Here is a tiny trained network, its code and every weight. The questions are about switching its units off for an input and a target symbol, where a switched-off unit gives its printed mean instead of its output.

import numpy as np


def w(rows, s, z=0):
    codes = np.array(rows[::2]) - 128.0
    scale = np.full(codes.shape[1], s)
    scale[-1] = z or s
    return codes * scale


def f(y):
    return np.maximum(y, 0)


def softmax(a):
    e = np.exp(a - a.max(-1, keepdims=True))
    return e / e.sum(-1, keepdims=True)


def log_softmax(a):
    a = a - a.max(-1, keepdims=True)
    return a - np.log(np.exp(a).sum(-1, keepdims=True))


def net(x, mask):
    ids = ['ΘΦαβηλμξπψ'.index(c) for c in x.split()]
    T = len(ids)
    res = E[ids] + P[:T]
    u = 0
    for l in range(2):
        q, k, v = (res @ M[l].T for M in (Q, K, V))
        z = softmax(np.where(np.tri(T) > 0, q @ k.T / 4**0.5, -1e9)) @ v
        res = res + np.where(mask[u], z, O[l][:, -1]) @ O[l][:, :-1]
        u += 1
        y = f(res @ A[l][:, :-1].T + A[l][:, -1])
        res = res + np.where(mask[u : u + 4], y, B[l][:, -1]) @ B[l][:, :-1]
        u += 4
    return log_softmax(res[-1] @ U[:, :-1].T + U[:, -1])


Q, K, V, O, A, B = {}, {}, {}, {}, {}, {}
E = w([
[170,137,157,124,113,124,102,144,106,111],'Θ',
[136,118,171,87,105,97,79,144,134,100],'Φ',
[101,6,124,74,95,132,134,109,157,141],'α',
[93,140,129,78,126,123,76,66,87,164],'β',
[169,83,201,170,83,175,80,194,157,139],'η',
[123,86,120,104,92,62,137,145,114,68],'λ',
[75,103,104,117,150,26,117,91,84,168],'μ',
[100,102,96,144,65,174,134,75,79,26],'ξ',
[178,170,167,94,141,105,131,125,165,71],'π',
[71,149,156,138,146,120,141,140,61,117],'ψ',
],0.02)
P = w([
[134,163,46,44,56,74,108,88,104,111],'0',
[87,113,47,87,148,145,79,187,157,155],'1',
[157,130,99,95,83,102,172,211,39,56],'2',
[42,111,120,137,180,115,107,146,197,77],'3',
[101,139,178,111,89,137,174,160,19,2],'4',
[123,110,166,92,218,126,130,151,217,81],'5',
[176,57,173,120,101,111,143,116,71,100],'6',
[129,68,183,142,191,129,103,113,156,107],'7',
[175,95,208,123,153,111,133,86,112,104],'8',
[148,118,218,93,173,112,79,48,223,159],'9',
[217,203,215,81,137,106,161,44,119,203],'10',
],0.0089)
Q[0] = w([
[102,87,219,69,77,103,154,118,141,118],'0.h1',
[145,153,174,166,98,80,3,196,168,151],'0.h1',
[93,177,162,95,63,77,110,110,124,111],'0.h1',
[168,150,30,135,90,180,230,154,156,198],'0.h1',
],0.0064)
K[0] = w([
[172,139,216,161,65,138,147,191,255,175],'0.h1',
[199,153,200,222,139,166,111,94,122,207],'0.h1',
[111,98,205,165,161,139,151,114,225,91],'0.h1',
[141,202,23,155,160,85,56,47,117,142],'0.h1',
],0.0045)
V[0] = w([
[112,68,187,61,99,125,67,146,152,94],'0.h1',
[150,103,254,154,144,107,78,165,181,65],'0.h1',
[83,68,137,60,238,248,128,140,82,169],'0.h1',
[113,134,85,83,54,134,110,114,151,245],'0.h1',
],0.0066)
O[0] = w([
[167,1,165,181,197,137,174,112,94,135,246],'0.h1',
[184,168,136,181,194,132,125,144,92,201,174],'0.h1',
[127,236,169,143,142,86,191,66,172,146,149],'0.h1',
[199,79,181,108,111,99,47,176,147,44,149],'0.h1',
],0.0096,0.011)
A[0] = w([
[70,183,153,137,219,92,205,169,71,133,73],'0.n1',
[168,144,251,161,61,175,127,85,170,80,187],'0.n2',
[221,63,60,179,206,89,192,95,93,24,254],'0.n3',
[94,115,183,146,131,27,3,137,180,159,162],'0.n4',
],0.0044,0.0022)
B[0] = w([
[147,127,105,148,104,90,56,169,93,82,147],'0.n1',
[254,173,17,113,144,224,204,102,24,154,164],'0.n2',
[42,76,127,195,203,110,175,89,43,192,251],'0.n3',
[225,164,90,133,214,129,153,97,188,107,160],'0.n4',
],0.0068,0.012)
Q[1] = w([
[186,141,104,135,7,155,117,162,139,113],'1.h1',
[113,121,105,179,139,179,136,103,199,59],'1.h1',
[155,135,147,100,3,91,214,88,56,147],'1.h1',
[92,173,83,80,108,142,113,186,162,103],'1.h1',
],0.0066)
K[1] = w([
[124,144,87,101,121,84,115,155,204,101],'1.h1',
[97,142,159,185,68,74,92,165,10,103],'1.h1',
[123,149,129,178,192,130,76,140,254,151],'1.h1',
[156,106,86,125,75,157,108,178,111,68],'1.h1',
],0.0069)
V[1] = w([
[163,147,79,168,112,81,222,235,109,93],'1.h1',
[72,36,184,141,91,65,233,186,162,127],'1.h1',
[153,91,159,117,33,255,125,168,113,81],'1.h1',
[52,108,150,123,77,27,73,94,41,96],'1.h1',
],0.0059)
O[1] = w([
[109,141,95,125,88,153,66,125,76,180,91],'1.h1',
[101,209,149,10,159,95,136,128,97,130,255],'1.h1',
[146,108,130,142,161,84,106,27,95,123,56],'1.h1',
[157,125,96,142,43,124,182,152,121,77,183],'1.h1',
],0.013,0.0098)
A[1] = w([
[168,150,113,147,137,101,120,124,128,190,123],'1.n1',
[163,133,116,181,126,176,165,72,63,122,208],'1.n2',
[155,139,86,136,111,138,101,107,255,161,142],'1.n3',
[137,198,191,153,111,120,140,147,63,143,255],'1.n4',
],0.0092,0.0022)
B[1] = w([
[38,131,110,147,115,86,119,172,35,85,170],'1.n1',
[167,167,116,106,156,151,104,94,121,146,233],'1.n2',
[110,168,135,132,121,133,132,74,126,254,131],'1.n3',
[126,133,80,142,142,33,144,168,183,105,254],'1.n4',
],0.0097,0.0085)
U = w([
[180,103,24,119,169,78,134,133,132,100,206],'Θ',
[111,136,182,114,151,144,199,142,133,164,222],'Φ',
[135,110,51,152,168,141,73,206,148,172,170],'α',
[108,213,77,172,67,133,241,60,107,197,151],'β',
[136,158,122,77,53,116,151,171,46,206,4],'η',
[155,93,185,253,140,138,204,108,194,52,75],'λ',
[110,158,142,119,55,156,157,225,176,127,100],'μ',
[118,133,171,67,188,96,207,131,178,121,142],'ξ',
[95,96,178,134,174,131,40,146,124,132,2],'π',
[176,112,64,128,103,95,112,103,178,177,107],'ψ',
],0.0051,0.0039)

Each question gives the input, a string of symbols that net reads in full, and the target symbol t.
The units are the heads (4 rows each of Q, K, V and O) and the neurons (one row each of A and B). Each row of codes is followed by its name. A weight is (code - 128) times the scale printed after its matrix; where a second scale follows, it is the last column's (O, A, B and U).
mask holds one flag per unit, layer by layer, with each layer's heads first. A switched-off unit (its flag False) gives its mean, the last column of its rows in O or B, instead of its output. The means were averaged over made-up inputs and are rounded, as every weight is.
A unit's drop is (log p(t) with every unit on - log p(t) with that unit switched off) / (log p(t) with every unit on - log p(t) with every unit switched off).
The circuit of an input: a set's keep is (log p(t) with only the set's units on - log p(t) with every unit switched off) / (log p(t) with every unit on - log p(t) with every unit switched off). Starting from all 10 units, units are removed one at a time, each time the one whose removal leaves the highest keep (on an exact tie, the one counted first), for as long as the keep stays at least 0.8.
circuit, biggest first: the units of the circuit, biggest drop first
most important unit: the unit with the biggest drop
top k neurons: the k neurons with the biggest drops, biggest first
k most important neurons of layer l: the k neurons of layer l with the biggest drops, biggest first
drop of u: that unit's drop, to one decimal
input α π α Φ α η, target Θ: top 3 neurons : [1.n4 0.n3 0.n2]
input α Θ Θ ψ π, target Θ: top 2 neurons : [1.n4 0.n1]
input π π ξ β π α β ψ ξ, target β: most important unit : 0.h1
input ψ β π β Θ, target λ: top 2 neurons : [0.n4 0.n3]
input β α λ α η, target Θ: circuit, biggest first : [1.n4 0.n2]
input α ψ β η β, target π: circuit, biggest first : [1.h1 0.h1 0.n1 0.n4]
input μ η α β η β α β ψ η μ, target π: top 3 neurons : [0.n1 0.n2 1.n1]
input η Θ β α, target λ: 2 most important neurons of layer 0 : [0.n2 0.n4]
input μ α β Φ, target λ: circuit, biggest first : [1.h1 0.n4]
input α β β η ψ Θ π β, target α: 2 most important neurons of layer 0 : [0.n3 0.n1]
input λ α β α β η Φ, target α: circuit, biggest first : [0.h1 1.h1 1.n4]
input α α Φ α α μ η, target μ: top 4 neurons : [0.n3 0.n4 1.n4 0.n2]
input α α β, target ξ: circuit, biggest first : [1.h1 0.h1]
input α α β ψ π β π η α β α, target λ: most important unit : 1.h1
input λ α α λ μ α η β η π λ, target α: circuit, biggest first : [1.h1 0.h1]
input λ μ Θ, target μ: top 2 neurons : [0.n4 0.n2]
input ψ ψ α ψ α μ μ η, target α: top 2 neurons : [1.n4 0.n2]
input λ β α λ η α λ ξ α μ α, target μ: 2 most important neurons of layer 0 : [0.n4 0.n2]
input α η α, target π: 2 most important neurons of layer 0 : [0.n4 0.n2]
input α η β ξ ψ, target Θ: most important unit : 1.n4
input ξ Φ α π β β ξ ψ ξ β η, target λ: drop of 1.n3 : -0.2
